Below are the code and all the weights of a small trained network. Each question names an input and a class and asks about switching units off, where a switched-off unit gives its printed mean instead of its output.

import numpy as np


def w(rows, s, z=0):
    codes = np.array(rows[::2]) - 128.0
    scale = np.full(codes.shape[1], s)
    scale[-1] = z or s
    return codes * scale


def f(y):
    return y / 2 * (1 + np.tanh(0.7978845608 * (y + 0.044715 * y**3)))


def log_softmax(a):
    a = a - a.max(-1, keepdims=True)
    return a - np.log(np.exp(a).sum(-1, keepdims=True))


def net(x, mask):
    res = np.array(x, float).reshape(1, 2) / 4 @ E
    y = f(res @ A[0][:, :-1].T + A[0][:, -1])
    res = res + np.where(mask, y, B[0][:, -1]) @ B[0][:, :-1]
    return log_softmax(res[-1] @ U[:, :-1].T + U[:, -1])


A, B = {}, {}
E = w([
[78,5,157,81],'x0',
[108,155,226,97],'x1',
],0.014)
A[0] = w([
[111,184,77,168,100],'n0',
[127,164,114,156,94],'n1',
[114,24,141,133,207],'n2',
[150,173,133,114,87],'n3',
[159,167,167,124,92],'n4',
[116,83,137,114,79],'n5',
[127,199,100,104,97],'n6',
[151,218,132,152,206],'n7',
[115,86,158,86,167],'n8',
[122,113,102,134,223],'n9',
[139,72,110,109,76],'n10',
[113,164,243,111,109],'n11',
[132,167,118,118,248],'n12',
[125,174,103,136,94],'n13',
[190,103,68,100,102],'n14',
[94,104,1,153,118],'n15',
[104,60,129,135,84],'n16',
],0.019,0.011)
B[0] = w([
[91,34,145,134,180],'n0',
[57,73,162,152,154],'n1',
[170,111,98,40,253],'n2',
[95,67,154,170,153],'n3',
[120,55,170,191,159],'n4',
[66,60,125,171,164],'n5',
[112,41,139,146,170],'n6',
[169,123,112,43,232],'n7',
[186,104,130,104,200],'n8',
[183,207,127,68,183],'n9',
[81,62,160,168,166],'n10',
[135,198,185,251,209],'n11',
[201,171,76,32,194],'n12',
[95,50,141,163,157],'n13',
[90,160,180,191,167],'n14',
[168,193,181,231,219],'n15',
[73,37,157,148,184],'n16',
],0.028,0.02)
U = w([
[155,68,168,87,102],'0',
[182,190,200,219,178],'1',
[202,208,123,6,254],'2',
[124,140,68,91,66],'3',
[100,167,160,120,73],'4',
[96,168,149,139,71],'5',
[86,159,168,150,76],'6',
[96,120,94,137,82],'7',
],0.014,0.0048)

Each question gives the input, the list of numbers given to net, and the class t.
The units are the neurons (one row each of A and B). Each row of codes is followed by its name. A weight is (code - 128) times the scale printed after its matrix; where a second scale follows, it is the last column's (A, B and U).
mask holds one flag per neuron, in row order. A switched-off neuron (its flag False) gives its mean, the last column of its row in B, instead of its output. The means were averaged over made-up inputs and are rounded, as every weight is.
A unit's drop is (log p(t) with every unit on - log p(t) with that unit switched off) / (log p(t) with every unit on - log p(t) with every unit switched off).
The circuit of an input: a set's keep is (log p(t) with only the set's units on - log p(t) with every unit switched off) / (log p(t) with every unit on - log p(t) with every unit switched off). Starting from the 12 units with the biggest drops (on a tie, the unit counted first), units are removed one at a time, each time the one whose removal leaves the highest keep (on an exact tie, the one counted first), for as long as the keep stays at least 0.8.
units of the circuit, in order: the units of the circuit, biggest drop first
top k neurons: the k neurons with the biggest drops, biggest first
drop of u: that unit's drop, to one decimal
input [-1,8], class 1: units of the circuit, in order => n11
input [-7,7], class 0: top 4 neurons => n7, n15, n6, n12
input [-1,-4], class 1: top 2 neurons => n2, n15
input [7,-8], class 1: top 3 neurons => n15, n14, n7
input [-3,-3], class 2: top 2 neurons => n11, n16
input [-6,-6], class 0: top 3 neurons => n0, n11, n7
input [-3,-2], class 2: top 2 neurons => n16, n12
input [-5,5], class 0: top 3 neurons => n15, n7, n6
input [3,-3], class 2: top 3 neurons => n11, n2, n0
input [-1,3], class 2: top 2 neurons => n15, n14
input [4,5], class 1: top 2 neurons => n11, n7
input [-3,-5], class 1: top 2 neurons => n15, n2
input [3,7], class 1: drop of n11 => 1.6
input [4,-8], class 1: units of the circuit, in order => n15
input [4,7], class 1: drop of n11 => 2.6
input [2,3], class 2: drop of n15 => 0.9
